Below are the code and all the weights of a small trained network. Each question names an input and a class and asks about switching units off, where a switched-off unit gives its printed mean instead of its output.

import numpy as np


def w(rows, s, z=0):
    codes = np.array(rows[::2]) - 128.0
    scale = np.full(codes.shape[1], s)
    scale[-1] = z or s
    return codes * scale


def f(y):
    return y / 2 * (1 + np.tanh(0.7978845608 * (y + 0.044715 * y**3)))


def log_softmax(a):
    a = a - a.max(-1, keepdims=True)
    return a - np.log(np.exp(a).sum(-1, keepdims=True))


def net(x, mask):
    res = np.array(x, float).reshape(1, 5) / 4 @ E
    y = f(res @ A[0][:, :-1].T + A[0][:, -1])
    res = res + np.where(mask, y, B[0][:, -1]) @ B[0][:, :-1]
    return log_softmax(res[-1] @ U[:, :-1].T + U[:, -1])


A, B = {}, {}
E = w([
[130,121,136],'x0',
[44,252,228],'x1',
[3,50,6],'x2',
[124,118,133],'x3',
[129,135,124],'x4',
],0.0068)
A[0] = w([
[51,75,104,46],'N0',
[199,90,86,181],'N1',
[224,85,46,97],'N2',
[88,211,198,122],'N3',
[255,162,200,102],'N4',
[70,147,199,1],'N5',
[223,92,72,119],'N6',
[91,184,141,124],'N7',
[204,131,197,119],'N8',
[196,139,174,64],'N9',
],0.0092,0.0064)
B[0] = w([
[74,137,81,163],'N0',
[112,99,208,226],'N1',
[51,248,200,221],'N2',
[177,161,177,229],'N3',
[94,126,31,254],'N4',
[65,193,150,138],'N5',
[87,207,234,211],'N6',
[132,126,197,165],'N7',
[97,134,2,207],'N8',
[29,216,53,162],'N9',
],0.0079,0.0061)
U = w([
[101,177,254,54],'0',
[83,143,35,69],'1',
[158,121,174,255],'2',
],0.013,0.0092)

Each question gives the input, the list of numbers given to net, and the class t.
The units are the neurons (one row each of A and B). Each row of codes is followed by its name. A weight is (code - 128) times the scale printed after its matrix; where a second scale follows, it is the last column's (A, B and U).
mask holds one flag per neuron, in row order. A switched-off neuron (its flag False) gives its mean, the last column of its row in B, instead of its output. The means were averaged over made-up inputs and are rounded, as every weight is.
A unit's drop is (log p(t) with every unit on - log p(t) with that unit switched off) / (log p(t) with every unit on - log p(t) with every unit switched off).
The circuit of an input: a set's keep is (log p(t) with only the set's units on - log p(t) with every unit switched off) / (log p(t) with every unit on - log p(t) with every unit switched off). Starting from all 10 units, units are removed one at a time, each time the one whose removal leaves the highest keep (on an exact tie, the one counted first), for as long as the keep stays at least 0.8.
units of the circuit, in order: the units of the circuit, biggest drop first
top k neurons: the k neurons with the biggest drops, biggest first
drop when u is switched off: that unit's drop, to one decimal
input [5,-5,-7,-1,-2], class 1: units of the circuit, in order : [N4 N8]
input [-8,4,-3,7,-5], class 2: top 3 neurons : [N2 N6 N1]
input [4,-5,-3,-4,4], class 0: units of the circuit, in order : [N6 N2]
input [7,6,6,3,7], class 2: top 3 neurons : [N2 N6 N4]
input [7,5,6,-8,-8], class 2: units of the circuit, in order : [N4 N8 N2 N6]
input [2,-8,-5,-8,-3], class 0: units of the circuit, in order : [N2]
input [7,4,-5,1,-8], class 2: top 2 neurons : [N3 N2]
input [-7,-6,6,7,-5], class 0: units of the circuit, in order : [N2 N6 N4]
input [-4,3,-6,-2,6], class 1: top 2 neurons : [N4 N8]
input [4,5,-1,-4,8], class 2: top 4 neurons : [N2 N6 N1 N9]
input [4,-7,7,7,-6], class 0: drop when N6 is switched off : 0.2
input [8,-6,-3,-6,5], class 0: drop when N1 is switched off : 0.1
input [-2,3,-4,1,-2], class 1: drop when N6 is switched off : 0.2
input [-1,0,-3,-6,2], class 1: top neuron : [N6]
